What each symbol does to the elements:
state | q z s
RJ | TT BM MZ
BQ | SM CR GM
JZ | HQ RT NH
QH | BR CN SR
BM | QM CQ DN
ZL | PP DP LJ
HT | MD MN PN
HD | RQ QH BT
CF | FP HL NS
DQ | LF LS BQ
CT | DL NF TP
HJ | QJ GD DR
GP | MZ MF FH
LS | QZ CJ CR
MN | GB JN FF
PM | HJ HF MH
FP | MS GJ SQ
PP | NR CP LQ
TC | CR GT LH
PN | FS FF HD
GB | HH SC MP
SQ | CF ZH GD
LH | RC CM QC
FJ | SF HT GS
HQ | DS HD QL
RP | ZJ SG FC
HH | BT DM MN
ZG | GM LH BS
BD | RM TQ NJ
ZC | DC ZD GN
TT | LP QM QD
NT | CT LP PJ
SR | TH GL SC
DD | BD QN DJ
QZ | BS PR RG
ZF | HF DD NB
BT | RT SR GB
BG | FC HQ ZP
DM | SR JQ JN
QN | TQ NQ DL
GL | ZR MS JM
QD | RJ ZS GP
GG | BF PJ TQ
LJ | LQ SZ DC
NH | QL HH HT
DP | CP RP SZ
LF | SL QZ SM
BB | JM SQ HJ
PQ | ZP NH FJ
TQ | LZ FG NC
JD | SD NT GG
SF | PQ MD SG
MZ | QD DN FL
ZJ | ZN FJ CZ
CP | GN ZJ JR
MD | NH GB FS
PR | QC ZL HZ
MP | MN MJ BR
JM | JQ CF QJ
JR | DP CZ CL
NS | SQ SN HF
DR | PM ZF MS
CJ | PR LQ FQ
CL | SZ BG ZD
RM | SN LZ DD
NC | QN CD CT
SC | DM JM MJ
CQ | BQ TC ZG
SD | DJ CT BF
BF | JD TP LZ
JB | ZD PQ ZJ
GH | ZF NJ GJ
CM | DG HS PP
RC | TC DG DZ
JN | SC BB DH
SM | DQ RG CQ
RG | LS HZ TC
CD | NQ FL NF
HZ | CJ LJ GT
NQ | FG GP HC
ZP | TN QL SF
HC | CD FH LP
MF | DN FZ LF
RT | HD TH HH
FC | CZ DS TN
FS | HT MP RQ
CN | HR DR GL
CZ | RP GS BG
SZ | JR FC NG
DJ | NJ DL JD
GN | HS ZN DP
LQ | ZL JR FD
GM | CQ RC FZ
DZ | LH NR PR
SL | MF BS DQ
TH | QH ZR DM
FQ | HZ FD DG
TP | NT TT JG
ZS | BM GM MF
JT | LB SM BM
MH | DR GH FP
PJ | TP RJ FG
GT | FQ DC CM
LZ | GG JG QN
NF | HC LB TT
GS | SG PN HQ
BR | FF HR TH
FD | LJ CL ZC
FH | FL LF JT
RQ | PN BR RT
ZH | HL BF RM
QC | DZ PP CJ
BS | FZ QC LS
FG | JG MZ CD
DC | FD NG HS
ZD | NG ZP ZN
DN | ZS ZG SL
DH | MJ HJ CN
LP | NF JT RJ
FF | MP DH QH
ZN | JB SF RP
NB | GH DJ HL
HL | GJ JD SN
QJ | BB NS PM
GD | NS RM ZF
FZ | ZG DZ QZ
HR | DH PM ZR
ZR | CN MH JQ
NJ | DD NC SD
NR | CM GN ZL
NG | CL TN JB
LB | FH DQ QM
DG | GT ZC NR
HF | GD BD GH
MS | MH NB CF
FL | GP SL LB
CR | RG FQ RC
SN | ZH GG BD
DL | NC HC NT
TN | BG JZ PQ
GJ | NB SD ZH
HS | ZC JB CP
DS | GS RQ JZ
QL | JZ BT MD
QM | JT BQ ZS
SG | FJ FS DS
JG | PJ QD NQ
MJ | JN QJ HR
JQ | GL FP BB

The rows follow the links: the fewer symbols apart two elements are, the more alike their rows tend to be.

Each row is also shifted at random along 6 hidden directions that mean nothing.

Some elements, each with a row of numbers:
QD -> +468 -164 +61 -114 +15 -123 -230 +149 -31 -52 +122 +73 -332 +244 -117 +78 -131 +394 +37 -338 -40 +168 -151 -7 -56 +195 -149 -600 -582 +89 +50 +176 -33 -473 +15 +95 +65 -294 -208 -316 +105 -169 +201 +152 +257 -776 -60 -131
ZC -> +895 +143 +167 +102 -6 -111 +243 -52 -77 -176 -227 -84 -244 -254 -159 -150 -145 -121 +23 +220 +9 -319 +144 -65 -35 -270 -202 +193 +4 +562 +98 +54 -93 -25 -79 -239 +376 +198 +223 +4 +171 -130 +33 +370 -219 +98 +126 +26
SR -> -303 +236 -174 -180 +18 +188 +199 +20 -67 +112 -34 +68 +158 -160 +82 +207 +221 -317 -20 +143 +158 -47 -54 -524 +84 -122 +206 +268 +27 +216 +35 +81 +171 -99 -10 +96 +8 +177 +98 +132 +196 +163 +134 +171 -96 +280 -138 +27
DH -> -492 -67 -181 -100 +11 +114 +110 -21 -80 +155 +87 +107 -50 +18 +121 -6 +188 +119 +10 -12 -52 -39 -186 -32 +26 -54 +212 +115 -142 +266 +83 +116 +278 -288 -111 +14 -33 -176 -43 +96 +106 +80 -5 +167 +45 +53 -178 -224
FZ -> -2 +14 +142 +158 +2 -182 -136 +16 +141 -112 -22 -89 +51 +68 -69 -29 -158 +69 -97 -29 +44 +77 +160 +120 -66 +136 -201 -111 +73 -218 -39 -174 -195 +157 +102 -13 -64 +44 -37 -112 -92 -98 +27 +107 +56 -15 +209 +151
FP -> -149 +62 -170 -32 -14 +209 -54 +99 -4 +36 +165 -105 +205 +175 +87 -192 +209 +18 +208 -107 +24 -112 -162 +160 -8 +89 +191 -99 +6 -115 -232 +143 +83 +165 -9 +15 +204 +27 -55 +86 +67 +190 +46 -863 +77 -79 -236 +163
CT -> -252 -32 -22 +183 +15 -85 -21 +55 +154 +138 +236 -69 +360 +333 +146 -147 +90 +456 -142 -214 +60 +27 -54 +130 +3 +303 +69 -82 -15 -165 -54 -138 +216 -65 +8 +125 -176 -289 -325 -51 +45 -61 +120 +50 +287 +277 +35 -53
DQ -> +258 +23 +112 +137 +0 -122 +166 +93 -91 -147 +15 -133 +146 +151 -82 -87 -220 +22 +155 -92 +78 -91 +103 -145 +111 +191 -185 -236 +55 -18 -42 -79 -111 +96 -44 -2 +191 -39 -64 -187 +121 -186 +126 -318 +65 +102 +110 -97
MP -> -18 +309 -149 -241 +5 +273 +116 +41 -89 +29 -166 -63 +47 -235 -12 +253 +168 -597 +31 +219 +206 +0 +15 -576 +71 -217 +159 +49 +204 -28 +24 +117 -137 +256 +100 +18 +150 +464 +243 +143 +74 +262 +121 +79 -227 +97 -159 +257
SD -> +331 -75 -87 -35 +25 +59 +148 +4 -74 +147 +137 +9 +136 +161 +88 +120 +45 +140 -72 -138 +46 +140 -72 -263 +121 +126 +90 -119 +20 -107 +120 +46 +131 -119 -38 +195 -119 -131 -203 -9 +98 -57 +87 +348 +170 +181 -60 -267
DL -> -152 +39 -174 -56 +9 +223 +74 -43 -147 -220 +230 -107 -206 +245 -171 -231 -77 -20 +270 -123 -115 -11 -8 +225 -84 +180 -57 +27 +14 0 -33 +128 -228 +195 -80 +221 +517 +556 -189 +42 +356 +130 -130 -354 +266 -276 -70 +105
HF -> +122 +153 -136 -123 +34 +106 +5 +148 +33 +98 +154 -22 +54 +169 +60 +15 +226 +184 -26 -149 +148 -33 -216 -267 -33 +89 +137 -204 -338 +279 -13 +200 +202 -317 +25 +110 +140 -83 -159 -47 +289 +79 +325 +143 +164 -179 -199 +69
MD -> -712 -161 -117 -118 -24 +179 -103 -72 -179 -175 -55 -75 -569 -50 -149 -273 -60 -128 +317 +92 -258 -128 -104 +534 -111 -165 +26 -102 -5 +90 -40 +208 -289 +254 -82 -234 +450 +280 +205 +56 -62 +208 -307 -454 -84 -562 -157 +68
FH -> +446 -170 +62 -87 +28 -91 -82 -103 +5 +31 +13 +100 -342 +38 -89 +286 -193 +129 -270 -120 -42 +378 +90 -159 -21 +59 -130 -180 -82 -180 +300 -25 -176 -183 +57 +213 -228 +99 -169 -96 -9 -134 -38 +1173 +190 -228 +133 -184
SF -> -213 -184 +55 -128 -2 -136 -18 +23 -83 +90 -172 +73 -443 -114 -31 +127 -56 +206 -103 -1 -20 +2 -147 -149 +5 -171 +3 -379 -361 +397 +234 +148 +56 -437 -32 -239 -14 -411 +144 -152 -79 -90 +136 +761 -97 -375 -77 -305
BQ -> +286 -118 +165 +174 +0 -220 -82 -30 +111 -32 -16 -101 -67 +119 -43 -34 -190 +275 -204 -93 -5 +101 +106 +143 -33 +92 -176 -257 +48 -182 +87 -128 -147 +37 +71 -54 -114 -141 -103 -150 -124 -181 +21 +554 +104 +13 +188 -48
MZ -> -139 -119 +14 -30 +10 -24 -212 -27 +48 -51 +138 +106 +9 +136 -25 +138 -119 +23 -15 -171 -86 +297 +83 +118 -17 +211 -83 -16 +14 -450 -13 -101 -113 +30 +48 +262 -244 +86 -197 -63 -83 -31 -158 -130 +192 -168 +98 +9
CR -> +129 +73 +165 +32 +3 -197 -130 +118 +47 -187 -80 -27 -104 +30 -144 +63 -188 +11 +16 -80 +83 +18 +87 -126 -55 +92 -246 -256 -254 +110 -43 -32 -143 -141 +72 -15 +116 -17 +3 -244 +56 -149 +178 +0 +20 -345 +123 +143
FQ -> +744 -17 +214 -30 -22 -153 +100 +169 -221 -260 -170 +22 -118 -98 -191 +27 -284 -173 +388 -33 +13 -176 +35 -232 +123 -9 -258 -343 -276 +285 -98 +114 -111 -173 -103 -145 +305 -200 +196 -295 +82 -249 +131 -828 -182 -396 +13 -141
JD -> +446 -151 -115 -189 +23 +220 +56 +47 -222 +69 +40 -107 -69 +149 -28 +290 -82 -202 +113 -163 +50 +320 -53 -374 +198 +95 +86 -593 +204 -571 +114 +135 -300 +264 +36 +168 -24 +140 -73 -47 -69 +42 +20 +116 +96 -172 -144 -191
FF -> -661 +111 -173 -258 +1 +176 -61 +60 -53 +19 -36 +2 -233 -48 -29 +111 +140 -135 +47 +24 +65 +13 -158 -248 -49 -110 +150 -189 -225 +208 +30 +207 -32 -147 +52 -8 +206 +133 +94 -5 +126 +224 +137 +176 -26 -371 -213 +114
NQ -> -332 +66 -39 +100 +14 -23 -131 +30 +150 -8 +233 +8 +245 +248 +55 -108 +53 +236 -63 -166 +13 +84 +5 +199 -88 +278 -26 +130 -55 -152 -126 -111 +92 -16 +37 +217 -77 +33 -272 -18 +100 +32 +22 -213 +273 +44 +67 +170
FJ -> -390 -67 0 +46 -28 +21 +73 -158 -58 -55 -100 +132 -69 -254 +12 -130 -18 -187 +95 +229 -199 -151 +51 +315 -27 -192 +18 +542 +145 +169 -33 -74 +50 +88 -119 -113 -30 +101 +193 +172 -104 +51 -315 -338 -197 +190 +49 -48
DJ -> -242 -318 -154 -182 +22 +156 -188 -87 -77 +152 +124 +32 -296 +186 +18 +265 -49 +93 -97 -206 -99 +504 -73 +46 +69 +116 +122 -420 +136 -651 +208 +60 -236 +136 +83 +212 -287 +83 -193 +16 -220 +99 -166 +628 +240 -328 -101 -223
HL -> +481 -46 -111 -217 +18 +129 -107 +135 -62 +103 +92 +22 -60 +126 +18 +188 +117 +61 +71 -211 +66 +170 -181 -257 +54 +61 +112 -434 -275 -90 -4 +239 +45 -210 +53 +126 -11 -124 -110 -77 +54 +40 +186 -51 +116 -405 -219 -55
ZP -> -374 -246 +79 -46 -34 -88 -205 -21 +3 +59 -166 +116 -119 -162 +49 +71 -39 -36 +48 +44 -129 +56 -44 +238 +20 -135 +24 -111 -40 -152 -43 -20 -9 -14 +1 -221 -258 -360 +197 -29 -404 -10 -156 -330 -200 -222 -17 -110
HH -> -719 +306 -120 -102 -10 +237 +93 +87 +43 +168 -180 -169 +460 -157 +126 +340 +214 -616 -96 +226 +324 +123 +78 -652 +186 -117 +226 -60 +526 -514 -52 -114 -132 +532 +205 0 -210 +252 +228 +134 -205 +272 +152 -1 -250 +536 -80 +230
QJ -> -420 -114 -143 -20 +13 +68 +49 +66 +7 +301 +108 -106 +122 +224 +192 -50 +208 +349 -88 -147 +72 +13 -256 -78 +78 +65 +268 -394 -47 -32 +51 +92 +227 -108 -13 -81 -95 -431 -126 -17 -48 +51 +201 +266 +129 +109 -227 -260
CP -> -596 +308 +36 +71 -8 -115 +321 +63 -83 -203 -116 -121 -12 -50 -143 -157 -87 -89 +59 +154 +154 -353 +78 -354 -7 -40 -160 +103 -121 +674 +28 -36 +12 -151 -73 -119 +478 +150 +137 -129 +409 -56 +267 +178 -88 +181 +82 +65
CD -> +1008 -130 +67 -54 +6 -60 -348 +102 +116 +64 +45 -30 -179 +133 -32 +125 -19 +267 -118 -231 +20 +256 -61 +103 -86 +86 -58 -548 -234 -307 +15 +120 -126 -106 +167 +23 -139 -171 -142 -132 -162 -76 +113 +286 +142 -502 -33 +96
TP -> +638 +46 -35 -17 +22 +107 -62 +52 +24 +48 +44 -151 +112 +138 -10 +143 +8 -85 -65 -116 +124 +235 +63 -187 +49 +103 +18 -342 +248 -526 -5 +9 -234 +330 +143 +138 -64 +211 -97 +9 -85 +42 +73 +182 +93 +40 0 +104
JR -> +447 +321 +153 +73 -16 -181 +248 +97 +4 -84 -214 -105 -2 -179 -80 -56 -1 -33 -82 +163 +205 -357 +64 -442 -10 -180 -142 +1 -194 +705 +52 +33 +92 -254 -9 -240 +319 -55 +198 -123 +260 -135 +373 +429 -204 +165 +66 +85
CM -> -567 -300 +142 +10 -11 -159 -156 -19 -55 -69 -125 +22 -173 -16 -76 +122 -289 -51 +89 -42 -114 +205 +84 +144 +78 +46 -148 -365 +113 -427 +27 -139 -283 +186 +17 -120 -225 -214 +105 -177 -388 -117 -172 -177 -75 -257 +117 -195
DZ -> +522 -120 +203 -27 -20 -114 -295 -2 +37 -151 -201 +52 -176 -174 -137 +231 -257 -289 +24 +33 -67 +252 +188 +107 -12 -61 -209 -172 +81 -469 -54 -88 -368 +223 +122 -26 -223 +102 +156 -82 -373 -75 -197 -207 -167 -357 +175 +142
FC -> +519 -145 +240 +61 -38 -222 -230 +156 +131 +173 -254 +68 +251 -189 +159 +149 +58 +35 -34 +17 +73 -25 -71 -47 +105 -151 +35 -319 -100 -144 -153 -52 +201 -116 +62 -335 -459 -789 +247 -111 -514 -167 +131 -547 -329 -11 -10 -87
PQ -> +87 -84 +97 +18 -30 -111 +15 -1 -48 -50 -101 +131 -100 -179 +21 -165 +4 +61 +157 +100 -134 -276 -75 +241 -29 -153 -14 +213 -243 +492 -81 +66 +228 -288 -153 -233 +71 -314 +192 -3 -6 -99 -72 -524 -188 -99 -43 -113
MN -> -140 +128 -99 -83 -14 +156 -110 -40 +80 +37 -36 +40 -60 -175 +38 -38 +210 -147 -40 +150 -16 -74 -54 +139 -116 -218 +148 +281 +5 +117 -55 +90 +57 +56 +39 -73 +33 +188 +148 +187 -52 +220 -84 -44 -135 -40 -116 +256
PJ -> -181 +119 -110 +58 +23 +58 +11 -25 +23 -142 +267 -30 -54 +240 -84 -282 +26 +221 +60 -129 -48 -91 -6 +273 -159 +195 -62 +214 -157 +215 -55 +30 +27 -78 -58 +222 +333 +321 -271 +20 +406 +53 -8 -94 +301 -118 +6 +179

From each start, follow one symbol. Which element do you reach?
Answers are names.
---
+269 -2 +176 +87 +1 -177 +178 -48 -81 -147 -133 +59 +30 -174 -73 +15 -223 -163 +86 +128 -34 -130 +172 -82 +73 -60 -188 +263 +58 +204 +22 -129 -3 -32 -102 -58 +20 -7 +125 -67 +20 -193 -77 -138 -145 +192 +180 -122
s	NR
---
+346 +351 -28 +41 +28 +42 +194 +59 +23 -89 +132 -1 +379 +85 -37 +34 +40 -140 +16 -14 +201 -78 +119 -431 +27 +193 -81 +335 -16 +173 -81 -61 +103 -75 -6 +317 +153 +328 -174 -17 +430 -17 +211 -150 +131 +315 +75 +192
s	TT
---
+738 +269 +158 +57 +7 -184 +263 -136 -11 -217 -117 +181 -139 -304 -177 +19 -176 -172 -148 +268 +9 -197 +263 -229 -102 -162 -271 +765 -101 +724 +164 -99 +54 -325 -92 +117 +155 +396 +84 +23 +389 -182 -19 +672 -113 +250 +286 +58
q	QC
---
-455 +135 -196 -114 -12 +235 +160 -80 -100 -22 +85 +149 +114 -120 +61 -82 +195 -267 +205 +151 -75 -192 -64 +32 -2 -88 +180 +647 +42 +283 -106 +80 +211 -19 -146 +122 +160 +275 +63 +245 +235 +190 -185 -628 -57 +182 -138 +61
s	MJ
---
+1238 +26 +60 -26 +3 +8 -145 -50 +69 -93 +73 +107 -142 -28 -77 +40 -41 +13 -62 -54 -66 +129 +80 +138 -128 +3 -126 +188 -108 -37 +13 +55 -69 -84 +56 +174 -33 +257 -99 +50 +66 -36 -94 +125 +78 -205 +98 +176
z	QM
---
+669 -291 -63 +4 -16 +152 -124 -78 -1 +230 +10 +1 -34 -54 +190 -55 +167 +91 +13 -10 -169 +66 -152 +432 +30 -156 +264 -93 +202 -385 -22 +119 +74 +205 -32 -166 -271 -245 +52 +225 -406 +91 -263 -278 -88 +37 -168 -150
s	BB
---
-417 -59 -159 -68 +30 +70 -30 -74 +29 +122 +250 +158 +30 +173 +87 +21 +112 +236 -110 -119 -86 +160 -93 +103 -44 +153 +126 +264 -120 -13 +79 -3 +214 -254 -44 +294 -178 +23 -273 +86 +160 +62 -80 +288 +273 +37 -54 -99
z	LZ
---
+63 +115 +201 +99 +11 -208 -113 +42 +166 -50 -119 +21 +201 -72 -30 +214 -130 -113 -185 +43 +145 +124 +200 -244 +7 +62 -177 +16 +77 -221 -15 -225 -101 +19 +133 +60 -259 -18 +26 -119 -137 -108 +106 +222 -58 +146 +234 +149
s	LH
---
-74 -102 -137 +7 -4 +94 +137 -60 -46 +179 +118 +46 +16 +51 +157 -148 +198 +267 -9 -20 -94 -133 -204 +157 +15 -59 +234 +141 -77 +274 +63 +109 +342 -210 -127 -38 -23 -259 -66 +139 +75 +37 -16 +92 +40 +172 -165 -248
q	ZR
---
+549 -105 -76 -143 +3 +107 +10 -53 -46 +232 -48 +89 -77 -145 +129 +143 +175 -21 -81 +44 -28 +59 -157 -88 +45 -215 +225 -11 -24 +29 +104 +158 +159 -141 -10 -56 -211 -202 +93 +150 -145 +51 -17 +304 -104 +16 -176 -175
q	JN
---
-58 +31 +89 +282 +22 -147 +172 -217 +124 -45 +102 +40 +251 +10 +33 -145 -141 +104 -219 +101 -80 -12 +275 +265 -23 +123 -142 +708 +380 -86 +80 -362 +69 +166 -69 +180 -215 +198 -178 +149 +62 -135 -259 +371 +111 +713 +340 -37
z	BS
---
-654 -39 -285 -154 +27 +317 +138 -265 -205 -146 +241 +29 -381 +113 -158 -24 -115 -218 +93 +6 -210 +208 +87 +192 -78 +86 +19 +386 +296 -201 +196 +46 -335 +297 -87 +383 +287 +920 -209 +209 +311 +236 -416 +410 +301 -84 -4 +13
s	LZ
---
-500 +52 +119 +32 +12 -122 +254 +134 -168 -110 -147 -151 +60 +12 -99 +47 -221 -134 +184 +23 +140 -130 +59 -444 +188 +55 -159 -401 +18 +141 +27 -61 -131 +45 -58 -154 +235 -136 +147 -260 +76 -147 +237 -136 -108 +61 +38 -191
z	SZ
---
-510 +192 -227 -237 -9 +308 +92 -37 -143 -89 -3 +81 -171 -158 -70 +39 +139 -437 +191 +166 -40 -66 -62 -146 -35 -148 +132 +370 +2 +226 -8 +169 -43 +60 -40 +139 +278 +536 +135 +190 +237 +281 -104 -243 -81 -142 -172 +193
q	QH
---
+192 -93 +145 +42 -33 -155 -252 +20 +118 -35 -143 +124 -45 -204 +30 -71 +17 +25 +52 +83 -119 -113 -24 +393 -106 -173 -45 +112 -175 +101 -170 -13 +101 -112 +1 -254 -151 -334 +214 -7 -304 -41 -109 -612 -245 -239 +13 +122
s	FC
---
+324 -49 -156 -99 +8 +223 +35 -139 -79 +35 +129 +90 +5 +11 +14 +98 +32 -174 +32 -13 -94 +202 +28 +52 +25 +26 +102 +302 +214 -314 +49 +27 -55 +174 -40 +311 -99 +365 -128 +189 +59 +117 -253 -35 +104 +95 -44 -29
z	QN
---
+970 +169 -138 -64 +6 +211 -27 -175 +120 +89 +56 +24 -133 -158 +25 -44 +232 -60 -240 +139 -38 +20 +16 +161 -199 -217 +140 +531 +114 +101 +96 +113 +42 +66 +70 +120 +14 +516 -28 +351 +121 +201 -157 +678 +19 +151 -46 +302
s	HF
